Table B holds the same points as the rows below, measured another way and shuffled. Each row below is followed by which row of B it is.
B:
-0.53  +1.29  -3.30  +0.46  +1.93  -1.65  +0.61  -1.54  +1.21  +1.08
+3.81  -3.02  -6.49  +1.77  +1.34  +1.33  +0.64  -1.64  +0.80  -2.06
-0.47  -2.33  -1.72  -0.56  -0.19  -0.37  +0.23  -1.86  +1.91  -3.69
+3.29  -1.81  -6.94  +1.40  +1.43  +1.79  -0.30  -2.14  +0.52  -1.69
+0.25  -1.27  -0.89  -1.07  +1.75  +2.77  +1.55  -1.45  +2.68  -2.91
+1.44  +0.21  -4.72  +2.03  +1.35  -0.17  -0.71  -2.00  +0.25  +0.33
-0.91  +1.75  -4.72  -1.16  +2.29  +3.55  -0.09  -0.45  +1.76  -0.99
-0.91  +1.01  -4.43  -0.41  +2.21  +0.10  +0.03  -1.54  +1.42  +1.82
+2.32  +0.96  -3.72  +0.29  +0.50  +1.22  +0.76  -2.49  +2.60  -1.49
+0.82  -1.52  -1.81  -1.15  +0.41  +2.64  +1.88  -2.42  +3.04  -3.02
-1.21  +2.21  -3.55  -0.12  +3.43  -0.93  +0.81  -1.12  +1.62  +1.75
-1.46  +1.24  -1.41  -1.25  +1.83  -2.24  +0.92  -1.61  +2.82  -0.99
+0.40  -2.62  -3.36  +0.87  +1.33  -0.70  +0.58  -2.33  +1.61  -2.99
-1.69  +1.21  -0.78  +0.01  +2.72  -1.62  +0.36  -0.76  +1.27  +1.69
+0.24  +2.46  -6.13  +0.77  +3.36  -0.05  -1.22  -1.14  -0.02  +2.34
-0.27  -2.74  -1.86  -0.43  -0.22  -0.22  +0.65  -1.90  +2.20  -3.66
-0.79  +1.03  -5.18  +0.92  +1.90  -3.38  -0.23  -1.22  +0.43  +0.20
-1.06  -0.35  -0.74  -2.33  +1.93  +2.11  +1.09  -1.25  +2.71  -0.95
+1.81  +1.37  -3.72  -0.61  +2.12  +1.30  +1.93  -1.53  +2.92  +0.27
-1.02  -1.02  +1.27  -1.30  +1.59  +2.32  +0.31  -1.47  +2.28  -2.33
+0.15  +1.28  -3.83  +1.41  +2.63  +1.32  -1.18  -0.93  +0.94  -1.89
+1.55  -0.99  -6.55  +1.43  +1.31  +2.25  +0.34  -1.80  +1.18  -1.64
+1.38  +0.83  -5.31  +1.76  +1.51  +0.64  -0.76  -2.64  +0.24  +0.61
+2.09  -0.85  -5.41  -0.73  +0.57  +4.67  +0.56  -2.44  +2.98  -3.06
-1.46  +2.72  -1.03  -0.39  +3.32  -0.07  -0.53  -0.28  +1.43  +1.76
+0.40  +1.37  -2.87  -0.28  +1.84  +4.39  -0.66  -1.07  +0.55  -1.52
+0.53  +3.75  -4.55  +0.52  +2.16  +0.83  -0.69  -1.55  +1.95  +1.14
+1.32  +1.96  -4.41  +2.27  +1.57  -0.30  -0.12  -2.28  +1.41  -0.87
+0.96  -1.43  -3.97  +0.18  +1.72  -2.24  +2.06  -1.99  +2.53  +0.55
+3.41  +0.17  -5.70  +1.99  +1.62  -0.41  +0.77  -2.56  +1.95  -0.69
Rows of B count from 0, top down.

-0.66  +2.22  +1.59  +6.36  +3.61  -1.29  +4.71  -4.40  -1.07  +1.42  -2.41  +3.42  -3.44  +1.06  +3.03  +1.45 : 14
+3.64  +2.26  -2.98  +0.93  +1.05  -1.20  -0.79  +0.25  +2.13  +5.06  +1.53  +0.07  +0.96  +5.45  -0.28  -0.43 : 2
+3.77  +0.18  -2.77  +0.34  +1.09  +4.14  -0.27  -4.55  -1.04  +5.23  +1.41  +0.47  -2.83  +5.45  -0.33  +1.48 : 19
+4.06  +0.25  +1.64  +0.16  +1.14  -1.24  +4.69  +0.18  -0.95  +1.31  -2.44  +0.24  +1.74  +1.09  -0.40  +1.52 : 0
-0.26  +2.66  -2.80  +5.19  +1.09  -1.10  +4.97  -0.20  +2.61  +1.59  +1.40  +3.76  +2.72  +5.62  -0.41  -0.45 : 1
-0.26  +2.57  +1.70  +5.66  +3.69  -1.02  -0.23  -0.08  +2.40  +5.46  +1.33  +3.64  +2.34  +5.39  -0.30  -0.36 : 8
+3.85  +2.41  +1.41  +0.29  +3.51  -1.35  -0.50  -4.37  +2.39  +5.27  -2.28  +0.54  +1.64  +5.85  -0.32  +1.44 : 11
+2.54  -0.21  +0.66  +2.68  +3.72  -1.51  +3.68  +0.68  +1.90  +0.76  -2.13  -0.22  -0.79  +1.23  +3.17  +1.30 : 16
+3.66  +0.14  -2.97  +0.51  +1.12  +4.09  -0.55  -4.40  -1.12  +5.08  +1.61  +0.46  +1.00  +5.33  -0.23  -0.31 : 4
-1.17  +2.18  -3.17  +7.33  +3.58  +4.04  -1.04  -4.32  -1.31  +4.84  +1.63  +3.06  -4.01  +1.26  +2.97  +1.39 : 25
+3.65  +0.10  +1.62  +6.51  +3.66  -1.28  +4.27  +0.19  -1.20  +1.21  +1.62  +3.39  +0.85  +1.09  -0.23  +1.37 : 27
+3.56  +0.02  -2.92  +6.92  +3.70  +4.03  -0.86  -4.34  -1.19  +5.24  -2.35  +3.29  -3.24  +1.12  +3.12  +1.43 : 6
+4.28  +0.35  -2.56  -0.49  +1.14  +4.16  -0.07  -4.55  -0.89  +5.58  -2.60  +0.74  -1.74  +5.69  -0.47  +1.52 : 17
+0.22  +2.74  +2.03  +4.53  +3.55  -1.00  +5.41  -0.19  +2.79  +2.19  +1.32  +4.10  -0.81  +1.26  +2.73  +1.67 : 5
+2.66  -0.26  +0.99  +8.05  +3.77  +4.06  +3.58  +0.64  -1.46  +0.62  -2.05  +2.84  -5.12  +1.02  -0.13  +1.35 : 26
+3.27  +2.15  -3.11  +7.45  +0.97  +3.92  -0.91  +0.35  -1.29  +4.80  +1.64  +3.19  +0.58  +5.53  -0.17  -0.48 : 23
+5.43  +0.90  +2.38  -2.90  +1.08  -0.78  +5.99  -0.44  +3.13  +2.50  -2.95  +1.37  +5.22  +5.58  -0.88  +1.85 : 28
-1.35  +2.13  -3.17  +7.64  +1.01  -1.35  +3.80  +0.40  -1.29  +0.58  +1.61  +3.00  -0.05  +5.30  -0.10  -0.47 : 3
+0.52  +3.06  +2.31  +3.04  +3.65  -0.88  +0.82  -5.01  +2.98  +6.23  -2.73  +4.31  +4.67  +5.68  -0.65  +1.52 : 18
+3.34  +0.03  +1.28  +1.42  +1.02  +4.09  +3.98  -4.21  -1.25  +0.93  -2.29  -0.04  -3.99  +1.23  -0.15  +1.45 : 24
+4.21  +0.38  -2.71  +4.63  +3.53  +4.29  +4.93  +0.02  -0.89  +1.55  +1.40  +3.70  -1.94  +1.11  +2.78  -0.33 : 21
+3.77  +2.40  -2.81  +0.54  +1.10  -1.18  +4.45  +0.29  +2.39  +5.19  +1.52  +0.39  +1.43  +5.47  -0.34  -0.38 : 12
+2.89  -0.13  -3.23  +7.71  +1.04  +4.01  +3.94  +0.25  -1.46  +0.77  +1.75  -0.06  -4.52  +0.99  -0.13  -0.47 : 20
+4.19  +2.53  -2.75  -0.03  +0.87  -1.20  -0.20  +0.12  +2.51  +5.42  +1.50  +0.52  +2.16  +5.63  -0.41  -0.43 : 15
+4.24  +0.53  +1.81  -0.58  +3.80  +4.18  +5.04  -4.55  -0.81  +1.87  -2.66  +0.69  -1.86  +1.17  +2.79  +1.58 : 10
+3.98  +0.21  +1.31  +0.47  +1.13  +4.14  +4.53  +0.09  -0.88  +1.30  -2.58  +0.41  -2.74  +1.09  +2.96  +1.47 : 7
+4.11  +0.25  -2.81  +0.05  +1.20  +4.11  -0.52  -0.12  -0.98  +5.34  +1.57  +0.30  +1.76  +5.57  -0.32  -0.35 : 9
+5.08  +0.77  +2.22  -2.38  +1.18  -0.85  +5.47  -4.84  -0.50  +2.69  -2.79  +1.23  +0.05  +1.08  -0.60  +1.78 : 13
+0.00  +2.69  +1.88  +4.70  +3.68  -1.10  +5.12  -0.16  -0.77  +1.95  +1.52  +3.96  -1.24  +1.07  +2.75  +1.48 : 22
-0.50  +2.49  +1.69  +5.75  +3.63  -1.04  +4.74  +0.03  +2.47  +1.89  +1.61  +3.63  +2.16  +5.59  -0.41  -0.35 : 29
